Below is a small trained network, with its code and all its weights. Each question gives an input and a target symbol and asks what happens when units are switched off, that is, made to give their printed mean instead of their output.

import numpy as np


def w(rows, s, z=0):
    codes = np.array(rows[::2]) - 128.0
    scale = np.full(codes.shape[1], s)
    scale[-1] = z or s
    return codes * scale


def norm(h):
    return h / np.sqrt((h * h).mean(-1, keepdims=True) + 1e-5)


def f(y):
    return np.maximum(y, 0)


def softmax(a):
    e = np.exp(a - a.max(-1, keepdims=True))
    return e / e.sum(-1, keepdims=True)


def log_softmax(a):
    a = a - a.max(-1, keepdims=True)
    return a - np.log(np.exp(a).sum(-1, keepdims=True))


def net(x, mask):
    ids = ['αγδεζηθξστω'.index(c) for c in x.split()]
    T = len(ids)
    res = E[ids] + P[:T]
    r = norm(res)
    for j in range(3):
        rows = slice(4 * j, 4 * j + 4)
        q, k, v = (r @ M[0][rows].T for M in (Q, K, V))
        z = softmax(np.where(np.tri(T) > 0, q @ k.T / 4**0.5, -1e9)) @ v
        o = O[0][rows]
        res = res + np.where(mask[j], z, o[:, -1]) @ o[:, :-1]
    y = f(norm(res) @ A[0][:, :-1].T + A[0][:, -1])
    res = res + np.where(mask[3:11], y, B[0][:, -1]) @ B[0][:, :-1]
    return log_softmax(norm(res)[-1] @ U[:, :-1].T + U[:, -1])


Q, K, V, O, A, B = {}, {}, {}, {}, {}, {}
E = w([
[103,131,44,129],'α',
[112,197,121,206],'γ',
[1,185,108,106],'δ',
[65,135,108,170],'ε',
[149,143,161,108],'ζ',
[159,119,92,91],'η',
[122,97,77,91],'θ',
[165,159,59,120],'ξ',
[101,88,126,100],'σ',
[161,204,160,157],'τ',
[99,164,203,182],'ω',
],0.0092)
P = w([
[145,81,134,154],'0',
[103,172,132,54],'1',
[81,124,134,107],'2',
[123,221,99,70],'3',
[193,102,128,133],'4',
[156,161,99,132],'5',
[133,23,127,193],'6',
[86,79,159,105],'7',
[99,109,111,156],'8',
[68,253,128,84],'9',
[184,189,97,103],'10',
[87,172,136,179],'11',
],0.018)
Q[0] = w([
[152,137,129,136],'H0',
[180,126,128,104],'H0',
[71,146,139,137],'H0',
[89,149,106,120],'H0',
[126,123,76,197],'H1',
[96,126,154,139],'H1',
[160,85,143,168],'H1',
[94,179,118,104],'H1',
[9,141,106,136],'H2',
[127,107,87,123],'H2',
[185,37,109,252],'H2',
[89,65,156,112],'H2',
],0.017)
K[0] = w([
[114,141,143,123],'H0',
[127,154,158,95],'H0',
[132,124,133,177],'H0',
[111,44,91,235],'H0',
[152,253,12,121],'H1',
[44,91,95,161],'H1',
[98,194,139,85],'H1',
[164,93,84,202],'H1',
[159,117,101,209],'H2',
[110,143,132,135],'H2',
[97,248,99,72],'H2',
[252,167,111,118],'H2',
],0.013)
V[0] = w([
[188,180,144,123],'H0',
[152,53,216,106],'H0',
[194,67,122,92],'H0',
[188,149,113,145],'H0',
[137,144,122,226],'H1',
[212,145,94,163],'H1',
[220,203,141,80],'H1',
[119,117,52,134],'H1',
[117,77,162,39],'H2',
[189,159,197,109],'H2',
[250,88,157,53],'H2',
[81,142,246,180],'H2',
],0.014)
O[0] = w([
[125,205,158,44,42],'H0',
[79,161,71,148,143],'H0',
[131,194,109,167,124],'H0',
[148,210,177,121,124],'H0',
[167,112,147,100,253],'H1',
[132,184,211,129,201],'H1',
[101,170,133,132,36],'H1',
[168,131,151,165,192],'H1',
[77,185,33,248,42],'H2',
[75,214,173,108,40],'H2',
[124,192,164,175,16],'H2',
[47,96,174,135,184],'H2',
],0.015,0.004)
A[0] = w([
[114,117,183,102,81],'N0',
[212,102,124,163,179],'N1',
[61,106,106,84,65],'N2',
[247,141,146,157,200],'N3',
[53,78,81,119,255],'N4',
[130,226,107,81,107],'N5',
[131,133,121,135,39],'N6',
[98,185,125,130,91],'N7',
],0.014,0.0037)
B[0] = w([
[89,144,106,165,182],'N0',
[97,117,196,193,240],'N1',
[126,105,255,233,178],'N2',
[68,120,245,201,254],'N3',
[58,104,251,227,233],'N4',
[131,246,120,79,155],'N5',
[128,194,162,175,128],'N6',
[138,185,35,34,143],'N7',
],0.0077,0.0086)
U = w([
[251,92,179,176,2],'α',
[192,96,204,26,114],'γ',
[136,72,96,111,194],'δ',
[156,77,116,110,103],'ε',
[87,177,123,129,145],'ζ',
[148,179,135,150,159],'η',
[155,143,109,186,139],'θ',
[203,189,220,124,42],'ξ',
[84,119,70,184,137],'σ',
[121,176,178,66,128],'τ',
[11,100,163,117,147],'ω',
],0.014,0.0032)

Each question gives the input, a string of symbols that net reads in full, and the target symbol t.
The units are the heads (4 rows each of Q, K, V and O) and the neurons (one row each of A and B). Each row of codes is followed by its name. A weight is (code - 128) times the scale printed after its matrix; where a second scale follows, it is the last column's (O, A, B and U).
mask holds one flag per unit, heads first, then neurons. A switched-off unit (its flag False) gives its mean, the last column of its rows in O or B, instead of its output. The means were averaged over made-up inputs and are rounded, as every weight is.
A unit's drop is (log p(t) with every unit on - log p(t) with that unit switched off) / (log p(t) with every unit on - log p(t) with every unit switched off).
The circuit of an input: a set's keep is (log p(t) with only the set's units on - log p(t) with every unit switched off) / (log p(t) with every unit on - log p(t) with every unit switched off). Starting from all 11 units, units are removed one at a time, each time the one whose removal leaves the highest keep (on an exact tie, the one counted first), for as long as the keep stays at least 0.8.
circuit, biggest first: the units of the circuit, biggest drop first
most important unit: the unit with the biggest drop
top k neurons: the k neurons with the biggest drops, biggest first
which heads matter: for each layer, one digit per head in row order, 1 if its drop is at least 0.15 and else 0, layers parted by /
input θ ξ γ, target θ: circuit, biggest first => [H2]
input η σ α γ ξ γ ω, target γ: which heads matter => 101
input ε ξ ω ω ω, target ξ: circuit, biggest first => [H0; H2]
input γ ξ δ ω α α ω ω τ α ω η, target γ: circuit, biggest first => [H2; H1; N4]
input α α ω η, target α: which heads matter => 001
input γ τ ω ξ ω ω α α θ ω, target α: circuit, biggest first => [H2; H1]
input σ ω δ ω γ ξ γ ξ α, target ξ: circuit, biggest first => [H2; H1]
input σ σ σ ω α α ξ, target ω: circuit, biggest first => [H1; H2]
input τ ω σ γ δ, target τ: which heads matter => 011
input ω γ α θ γ, target γ: which heads matter => 100
input α α θ δ, target α: which heads matter => 001
input ω ω ζ θ ξ ξ α σ, target ξ: which heads matter => 101
input ω ω α ω γ σ η, target ω: which heads matter => 011
input α γ α, target α: which heads matter => 001
input α θ ω σ ξ α α, target σ: most important unit => H1
input θ ζ α ξ ω ζ γ, target ξ: circuit, biggest first => [H2; H0]
input θ γ ω ω ξ α ω ω, target ξ: which heads matter => 001
input ξ α τ, target ξ: which heads matter => 000
input α ω α η ω ω γ ω σ ω, target γ: top 2 neurons => [N4; N2]
input ω ω ω δ η γ, target ω: circuit, biggest first => [H2]
